Here is a tiny trained network, its code and every weight. The questions are about switching its units off for an input and a class, where a switched-off unit gives its printed mean instead of its output.

import numpy as np


def w(rows, s, z=0):
    codes = np.array(rows[::2]) - 128.0
    scale = np.full(codes.shape[1], s)
    scale[-1] = z or s
    return codes * scale


def f(y):
    return y / 2 * (1 + np.tanh(0.7978845608 * (y + 0.044715 * y**3)))


def log_softmax(a):
    a = a - a.max(-1, keepdims=True)
    return a - np.log(np.exp(a).sum(-1, keepdims=True))


def net(x, mask):
    res = np.array(x, float).reshape(1, 5) / 4 @ E
    y = f(res @ A[0][:, :-1].T + A[0][:, -1])
    res = res + np.where(mask, y, B[0][:, -1]) @ B[0][:, :-1]
    return log_softmax(res[-1] @ U[:, :-1].T + U[:, -1])


A, B = {}, {}
E = w([
[171,91,66,144,86,241,147,100,20,33,141,165],'x0',
[37,155,80,188,23,127,165,237,141,121,134,88],'x1',
[120,143,131,85,156,119,143,166,153,126,140,157],'x2',
[108,94,179,139,160,110,246,125,30,138,115,76],'x3',
[119,158,145,107,184,107,119,176,150,125,210,138],'x4',
],0.012)
A[0] = w([
[82,126,163,169,100,112,181,160,167,203,121,124,205],'n0',
[172,140,173,99,149,112,90,65,174,119,113,145,254],'n1',
[37,191,53,199,57,156,158,162,165,68,160,136,201],'n2',
[70,159,99,159,96,69,210,135,110,113,145,108,88],'n3',
[118,147,147,146,98,117,37,139,254,197,84,151,253],'n4',
[136,74,171,147,134,145,251,154,20,64,160,185,32],'n5',
[147,165,32,128,123,218,104,111,132,92,166,169,163],'n6',
[91,96,191,105,213,93,168,57,103,211,117,101,228],'n7',
],0.009,0.0032)
B[0] = w([
[31,220,63,136,58,69,179,183,157,152,144,80,208],'n0',
[226,44,144,161,129,138,145,198,92,113,183,196,204],'n1',
[126,171,251,65,105,135,106,117,236,122,55,55,255],'n2',
[92,231,104,74,70,186,135,121,114,73,135,129,196],'n3',
[121,86,184,164,86,60,72,138,112,90,158,203,245],'n4',
[175,133,176,225,8,104,152,118,141,74,195,162,227],'n5',
[156,67,122,61,235,187,99,125,141,76,66,103,212],'n6',
[248,147,132,169,176,165,187,180,175,150,1,96,231],'n7',
],0.0097,0.016)
U = w([
[178,39,90,213,135,98,131,149,68,119,165,200,218],'0',
[157,110,140,117,208,139,162,142,199,124,22,45,114],'1',
[90,127,162,128,48,81,106,100,136,91,151,134,112],'2',
[53,201,2,121,98,113,169,170,74,180,125,62,3],'3',
[157,49,53,56,250,185,87,65,24,85,107,172,123],'4',
],0.0083,0.003)

Each question gives the input, the list of numbers given to net, and the class t.
The units are the neurons (one row each of A and B). Each row of codes is followed by its name. A weight is (code - 128) times the scale printed after its matrix; where a second scale follows, it is the last column's (A, B and U).
mask holds one flag per neuron, in row order. A switched-off neuron (its flag False) gives its mean, the last column of its row in B, instead of its output. The means were averaged over made-up inputs and are rounded, as every weight is.
A unit's drop is (log p(t) with every unit on - log p(t) with that unit switched off) / (log p(t) with every unit on - log p(t) with every unit switched off).
The circuit of an input: a set's keep is (log p(t) with only the set's units on - log p(t) with every unit switched off) / (log p(t) with every unit on - log p(t) with every unit switched off). Starting from all 8 units, units are removed one at a time, each time the one whose removal leaves the highest keep (on an exact tie, the one counted first), for as long as the keep stays at least 0.8.
circuit, biggest first: the units of the circuit, biggest drop first
top k neurons: the k neurons with the biggest drops, biggest first
drop of u: that unit's drop, to one decimal
input [-3,0,2,-2,7], class 0: top 2 neurons : (n2, n3)
input [-2,7,1,5,1], class 3: circuit, biggest first : (n0)
input [-7,-6,-8,0,-1], class 0: top 3 neurons : (n1, n2, n4)
input [1,-3,5,-1,-1], class 4: circuit, biggest first : (n5, n2)
input [-3,1,-5,8,-4], class 3: top 4 neurons : (n2, n0, n6, n3)
input [1,-7,6,2,6], class 0: top 2 neurons : (n2, n1)
input [3,-4,4,0,8], class 4: top 4 neurons : (n4, n2, n0, n6)
input [0,5,4,6,6], class 3: top 2 neurons : (n4, n0)
input [-8,6,0,-1,-3], class 2: top 2 neurons : (n4, n2)
input [6,3,5,-1,-2], class 1: top 2 neurons : (n6, n4)
input [-7,7,-7,2,-4], class 3: top 2 neurons : (n0, n5)
input [-2,8,-7,6,0], class 3: top 2 neurons : (n0, n4)
input [-1,5,-6,5,6], class 3: top 2 neurons : (n4, n0)
input [8,7,-7,-5,3], class 1: circuit, biggest first : (n2)
input [8,2,-4,4,-1], class 2: drop of n1 : 0.1
input [6,5,5,-6,5], class 1: drop of n2 : 0.5
input [5,-8,3,5,-4], class 0: drop of n5 : 0.4
